Below is a small trained network, with its code and all its weights. Each question gives an input and a class and asks what happens when units are switched off, that is, made to give their printed mean instead of their output.

import numpy as np


def w(rows, s, z=0):
    codes = np.array(rows[::2]) - 128.0
    scale = np.full(codes.shape[1], s)
    scale[-1] = z or s
    return codes * scale


def norm(h):
    return h / np.sqrt((h * h).mean(-1, keepdims=True) + 1e-5)


def f(y):
    return y / 2 * (1 + np.tanh(0.7978845608 * (y + 0.044715 * y**3)))


def log_softmax(a):
    a = a - a.max(-1, keepdims=True)
    return a - np.log(np.exp(a).sum(-1, keepdims=True))


def net(x, mask):
    res = np.array(x, float).reshape(1, 6) / 4 @ E
    u = 0
    for l in range(4):
        y = f(norm(res) @ A[l][:, :-1].T + A[l][:, -1])
        res = res + np.where(mask[u : u + 4], y, B[l][:, -1]) @ B[l][:, :-1]
        u += 4
    return log_softmax(norm(res)[-1] @ U[:, :-1].T + U[:, -1])


A, B = {}, {}
E = w([
[192,160,114,109,130,68,121,126,136,121,122,75],'x0',
[209,17,52,157,57,164,99,195,242,220,108,133],'x1',
[79,157,50,78,155,89,144,74,129,239,144,133],'x2',
[161,160,202,174,158,178,17,147,47,244,165,78],'x3',
[199,85,206,124,100,161,251,45,114,166,213,133],'x4',
[107,167,170,70,29,183,160,158,120,131,69,70],'x5',
],0.013)
A[0] = w([
[250,156,120,111,149,31,119,125,135,104,115,56,18],'L0N0',
[155,100,102,211,207,71,109,112,133,118,173,197,40],'L0N1',
[21,64,150,171,152,227,135,126,123,139,113,211,10],'L0N2',
[189,111,163,192,115,153,103,131,133,38,114,132,32],'L0N3',
],0.021,0.014)
B[0] = w([
[134,195,89,145,9,109,101,129,134,111,247,151,199],'L0N0',
[103,74,146,48,90,197,104,85,97,112,93,62,254],'L0N1',
[174,225,82,134,31,74,98,150,141,105,250,120,209],'L0N2',
[95,92,179,76,184,86,169,244,132,153,134,107,206],'L0N3',
],0.015,0.0094)
A[1] = w([
[185,86,153,198,154,127,174,96,137,108,142,176,1],'L1N0',
[196,9,73,192,125,175,84,170,225,148,146,142,9],'L1N1',
[126,125,53,135,196,104,3,184,156,53,107,124,3],'L1N2',
[184,104,129,244,205,108,83,99,135,106,63,176,35],'L1N3',
],0.019,0.0069)
B[1] = w([
[86,105,173,179,156,180,170,185,147,131,180,131,130],'L1N0',
[214,205,134,20,142,19,127,107,1,97,50,140,247],'L1N1',
[32,44,173,244,32,119,194,93,92,165,136,145,224],'L1N2',
[101,168,98,153,140,219,151,42,114,126,134,114,128],'L1N3',
],0.0091,0.011)
A[2] = w([
[155,48,60,126,136,80,163,113,229,6,110,168,38],'L2N0',
[230,156,114,211,252,103,68,82,201,106,53,165,41],'L2N1',
[131,195,139,121,69,192,159,162,187,143,56,96,41],'L2N2',
[87,139,21,98,162,99,123,51,161,234,136,135,3],'L2N3',
],0.025,0.0051)
B[2] = w([
[104,200,106,125,174,217,147,129,105,216,143,160,255],'L2N0',
[105,100,113,109,164,151,126,138,100,147,175,112,130],'L2N1',
[122,85,117,92,101,158,70,67,145,101,126,78,195],'L2N2',
[135,94,185,125,143,110,142,252,146,80,153,111,248],'L2N3',
],0.014,0.0099)
A[3] = w([
[160,64,106,194,233,70,103,29,211,99,132,160,63],'L3N0',
[91,174,170,186,244,110,106,65,109,18,150,150,63],'L3N1',
[217,116,174,228,195,153,5,130,116,182,140,107,5],'L3N2',
[248,64,169,165,160,155,204,64,161,147,185,153,118],'L3N3',
],0.029,0.0022)
B[3] = w([
[130,154,146,199,73,139,173,150,89,130,112,150,128],'L3N0',
[251,117,84,85,113,52,110,135,134,166,80,137,255],'L3N1',
[83,176,73,118,195,214,226,109,153,134,158,190,249],'L3N2',
[58,78,90,235,77,91,74,140,126,113,73,135,221],'L3N3',
],0.013,0.0071)
U = w([
[145,210,93,144,47,107,96,135,142,121,226,132,89],'0',
[218,132,130,79,150,49,139,106,84,157,41,141,146],'1',
[108,69,220,124,201,109,172,234,157,114,130,113,132],'2',
[81,180,114,137,200,199,190,80,117,170,118,181,188],'3',
[108,66,157,82,102,195,82,42,125,108,83,57,128],'4',
[53,83,144,252,93,89,115,102,118,139,76,141,169],'5',
[147,140,137,166,169,113,75,78,213,115,151,151,4],'6',
],0.012,0.0041)

Each question gives the input, the list of numbers given to net, and the class t.
The units are the neurons (one row each of A and B). Each row of codes is followed by its name. A weight is (code - 128) times the scale printed after its matrix; where a second scale follows, it is the last column's (A, B and U).
mask holds one flag per neuron, layer by layer. A switched-off neuron (its flag False) gives its mean, the last column of its row in B, instead of its output. The means were averaged over made-up inputs and are rounded, as every weight is.
A unit's drop is (log p(t) with every unit on - log p(t) with that unit switched off) / (log p(t) with every unit on - log p(t) with every unit switched off).
The circuit of an input: a set's keep is (log p(t) with only the set's units on - log p(t) with every unit switched off) / (log p(t) with every unit on - log p(t) with every unit switched off). Starting from the 12 units with the biggest drops (on a tie, the unit counted first), units are removed one at a time, each time the one whose removal leaves the highest keep (on an exact tie, the one counted first), for as long as the keep stays at least 0.8.
units of the circuit, in order: the units of the circuit, biggest drop first
unit that matters most: the unit with the biggest drop
k most important neurons: the k neurons with the biggest drops, biggest first
k most important neurons of layer l: the k neurons of layer l with the biggest drops, biggest first
drop when u is switched off: that unit's drop, to one decimal
input [5,8,4,0,-7,-3], class 1: unit that matters most => L1N1
input [7,-4,4,2,7,8], class 4: 2 most important neurons => [L0N2 L2N2]
input [-8,-6,-6,1,8,-1], class 0: 2 most important neurons => [L0N2 L1N2]
input [7,-2,8,1,3,5], class 2: units of the circuit, in order => [L2N3 L1N1]
input [5,7,-3,7,2,3], class 1: 3 most important neurons => [L1N1 L0N2 L2N0]
input [-1,-7,-2,6,8,3], class 5: 2 most important neurons => [L3N3 L1N1]
input [0,-1,2,-8,-4,5], class 3: 2 most important neurons => [L2N0 L0N1]
input [-8,-7,-5,-3,-2,8], class 0: 3 most important neurons => [L0N2 L0N1 L1N1]
input [-3,8,-7,7,7,-1], class 1: 3 most important neurons => [L1N1 L2N0 L2N3]
input [-7,5,-6,6,8,5], class 5: 3 most important neurons => [L3N3 L0N1 L0N0]
input [-3,-8,3,-6,8,8], class 1: 4 most important neurons => [L0N1 L3N1 L1N2 L2N0]
input [4,-1,2,-5,-7,6], class 5: units of the circuit, in order => [L1N2 L0N1]
input [2,2,-3,-7,-8,1], class 5: 3 most important neurons => [L1N2 L3N2 L0N1]
input [-5,-1,-5,-2,-3,-8], class 4: units of the circuit, in order => [L0N1]
input [-8,-5,-6,4,-8,-1], class 0: 3 most important neurons => [L0N2 L3N3 L3N1]
input [1,-4,7,-6,-5,7], class 2: 2 most important neurons => [L2N3 L0N1]
input [3,-1,2,3,-4,2], class 5: 3 most important neurons => [L1N2 L0N1 L0N2]
input [6,0,0,8,-6,1], class 3: 2 most important neurons => [L3N2 L0N2]
input [-6,1,-4,-8,1,5], class 3: 2 most important neurons of layer 0 => [L0N0 L0N1]
input [0,-3,-1,0,-3,6], class 4: units of the circuit, in order => [L2N2]
input [1,-2,0,3,6,6], class 4: 2 most important neurons of layer 1 => [L1N2 L1N0]
input [-2,6,0,6,-5,1], class 1: 2 most important neurons of layer 1 => [L1N1 L1N2]
input [-5,-3,-1,-7,-6,-6], class 3: 2 most important neurons of layer 2 => [L2N0 L2N2]
input [1,5,-4,4,8,-6], class 5: 2 most important neurons of layer 3 => [L3N3 L3N1]
input [-2,-5,5,5,7,6], class 5: drop when L0N2 is switched off => 0.1
input [7,6,5,5,2,8], class 4: 2 most important neurons of layer 2 => [L2N2 L2N0]
input [2,8,-7,-7,-2,8], class 1: units of the circuit, in order => [L1N1]
input [7,-2,0,3,-1,-8], class 4: drop when L0N1 is switched off => 1.4
